Below are the code and all the weights of a small trained network. Each question names an input and a target symbol and asks about switching units off, where a switched-off unit gives its printed mean instead of its output.

import numpy as np


def w(rows, s, z=0):
    codes = np.array(rows[::2]) - 128.0
    scale = np.full(codes.shape[1], s)
    scale[-1] = z or s
    return codes * scale


def f(y):
    return y / 2 * (1 + np.tanh(0.7978845608 * (y + 0.044715 * y**3)))


def softmax(a):
    e = np.exp(a - a.max(-1, keepdims=True))
    return e / e.sum(-1, keepdims=True)


def log_softmax(a):
    a = a - a.max(-1, keepdims=True)
    return a - np.log(np.exp(a).sum(-1, keepdims=True))


def net(x, mask):
    ids = ['δεζμπτφ'.index(c) for c in x.split()]
    T = len(ids)
    res = E[ids] + P[:T]
    q, k, v = (res @ M[0].T for M in (Q, K, V))
    z = softmax(np.where(np.tri(T) > 0, q @ k.T / 3**0.5, -1e9)) @ v
    res = res + np.where(mask[0], z, O[0][:, -1]) @ O[0][:, :-1]
    y = f(res @ A[0][:, :-1].T + A[0][:, -1])
    res = res + np.where(mask[1:9], y, B[0][:, -1]) @ B[0][:, :-1]
    return log_softmax(res[-1] @ U[:, :-1].T + U[:, -1])


Q, K, V, O, A, B = {}, {}, {}, {}, {}, {}
E = w([
[115,79,91,128,165,102,228],'δ',
[148,107,178,66,180,60,176],'ε',
[174,149,240,109,184,68,95],'ζ',
[149,130,130,225,165,129,152],'μ',
[132,8,107,50,176,123,199],'π',
[193,134,237,58,186,72,128],'τ',
[156,37,131,174,177,189,81],'φ',
],0.016)
P = w([
[145,167,121,177,172,10,120],'0',
[84,85,143,193,2,125,156],'1',
[122,87,90,147,81,158,116],'2',
[142,90,110,119,91,163,133],'3',
[147,95,127,100,119,164,105],'4',
[147,99,151,73,129,151,118],'5',
[139,104,141,84,150,153,119],'6',
[139,107,159,79,160,152,119],'7',
[131,112,157,96,173,162,122],'8',
[133,127,179,73,180,149,138],'9',
[126,136,184,109,201,166,118],'10',
[98,162,209,140,178,169,159],'11',
],0.016)
Q[0] = w([
[162,66,152,164,159,118,144],'h1',
[68,106,255,158,223,172,212],'h1',
[70,139,132,129,202,158,97],'h1',
],0.0064)
K[0] = w([
[155,138,165,106,150,93,120],'h1',
[114,111,132,151,245,98,118],'h1',
[132,106,133,150,168,107,187],'h1',
],0.011)
V[0] = w([
[142,39,125,157,138,169,8],'h1',
[119,217,185,234,112,101,87],'h1',
[220,127,198,66,118,198,155],'h1',
],0.011)
O[0] = w([
[39,44,151,201,205,124,68,86],'h1',
[122,158,58,55,229,61,138,251],'h1',
[164,62,53,164,99,96,6,82],'h1',
],0.014,0.0023)
A[0] = w([
[115,169,172,149,133,52,179,150],'n1',
[204,98,124,195,116,2,150,252],'n2',
[105,57,105,94,97,173,146,29],'n3',
[186,241,41,20,107,177,162,32],'n4',
[174,84,155,107,131,165,139,143],'n5',
[133,147,157,140,138,75,72,189],'n6',
[110,95,191,215,25,121,96,134],'n7',
[217,151,124,77,189,187,189,166],'n8',
],0.0093,0.0036)
B[0] = w([
[36,30,64,186,91,157,168,175],'n1',
[83,45,50,44,5,209,115,170],'n2',
[184,176,135,132,113,106,143,150],'n3',
[181,193,121,254,119,24,138,223],'n4',
[123,136,70,172,184,77,158,178],'n5',
[169,72,98,192,168,149,224,155],'n6',
[93,127,178,7,101,10,64,178],'n7',
[92,133,208,79,134,218,62,249],'n8',
],0.0073,0.016)
U = w([
[66,109,163,56,153,188,148,42],'δ',
[117,41,55,144,118,104,170,254],'ε',
[149,129,137,147,51,90,107,77],'ζ',
[99,95,184,90,40,246,143,119],'μ',
[105,200,122,91,178,95,140,83],'π',
[181,161,199,171,124,127,149,138],'τ',
[178,91,3,127,42,164,91,132],'φ',
],0.0062,0.0021)

Each question gives the input, a string of symbols that net reads in full, and the target symbol t.
The units are the heads (3 rows each of Q, K, V and O) and the neurons (one row each of A and B). Each row of codes is followed by its name. A weight is (code - 128) times the scale printed after its matrix; where a second scale follows, it is the last column's (O, A, B and U).
mask holds one flag per unit, heads first, then neurons. A switched-off unit (its flag False) gives its mean, the last column of its rows in O or B, instead of its output. The means were averaged over made-up inputs and are rounded, as every weight is.
A unit's drop is (log p(t) with every unit on - log p(t) with that unit switched off) / (log p(t) with every unit on - log p(t) with every unit switched off).
The circuit of an input: a set's keep is (log p(t) with only the set's units on - log p(t) with every unit switched off) / (log p(t) with every unit on - log p(t) with every unit switched off). Starting from all 9 units, units are removed one at a time, each time the one whose removal leaves the highest keep (on an exact tie, the one counted first), for as long as the keep stays at least 0.8.
circuit, biggest first: the units of the circuit, biggest drop first
most important unit: the unit with the biggest drop
top k neurons: the k neurons with the biggest drops, biggest first
input φ δ ζ, target ε: most important unit => n8
input π π φ δ, target ζ: circuit, biggest first => h1, n7, n8
input φ ζ φ τ φ π ζ φ φ ε μ, target ε: circuit, biggest first => h1, n8
input φ π δ τ, target ε: circuit, biggest first => h1, n8
input ε δ ε φ, target τ: circuit, biggest first => h1, n2, n4
input δ φ φ, target δ: circuit, biggest first => h1, n4
input ε ζ ε ε φ π, target τ: circuit, biggest first => h1, n4, n2, n1
input ε φ τ φ π μ ε ε τ δ, target τ: top 2 neurons => n4, n1
input π ζ ε τ φ δ π, target ζ: top 3 neurons => n7, n8, n3
input δ ζ φ ε, target μ: circuit, biggest first => n4, h1
input τ τ τ, target φ: circuit, biggest first => h1, n2
input φ δ μ φ φ δ φ τ ζ φ τ, target ε: circuit, biggest first => h1, n6
input ε δ ε δ δ φ, target τ: circuit, biggest first => h1, n4, n2
input τ ε φ π, target φ: most important unit => h1
input π φ δ ζ π φ ζ δ φ φ φ μ, target ζ: circuit, biggest first => h1, n7
input δ ε μ δ μ, target τ: circuit, biggest first => h1, n4
input μ φ ζ φ μ, target δ: top 2 neurons => n4, n5
input ε δ π, target τ: circuit, biggest first => h1, n4, n2
input π ζ τ δ π φ δ ζ, target ζ: circuit, biggest first => h1, n7
input π μ φ δ ζ δ π ε, target ζ: top 3 neurons => n7, n8, n5
input δ δ δ φ φ τ π τ, target μ: most important unit => n4
input π δ μ δ φ δ δ δ ε φ, target ζ: top 3 neurons => n7, n8, n5
input π φ τ δ ζ τ δ ζ, target ζ: top 3 neurons => n7, n8, n1
input ζ φ φ δ φ, target π: top 2 neurons => n2, n1
input ζ φ ζ π, target π: top 2 neurons => n1, n4
input μ ε δ φ μ μ, target δ: top 2 neurons => n8, n1
input π ζ φ π μ δ τ, target ζ: top 4 neurons => n7, n8, n5, n1
input φ φ φ φ φ ζ ζ π ζ δ μ ε, target ε: top neuron => n8
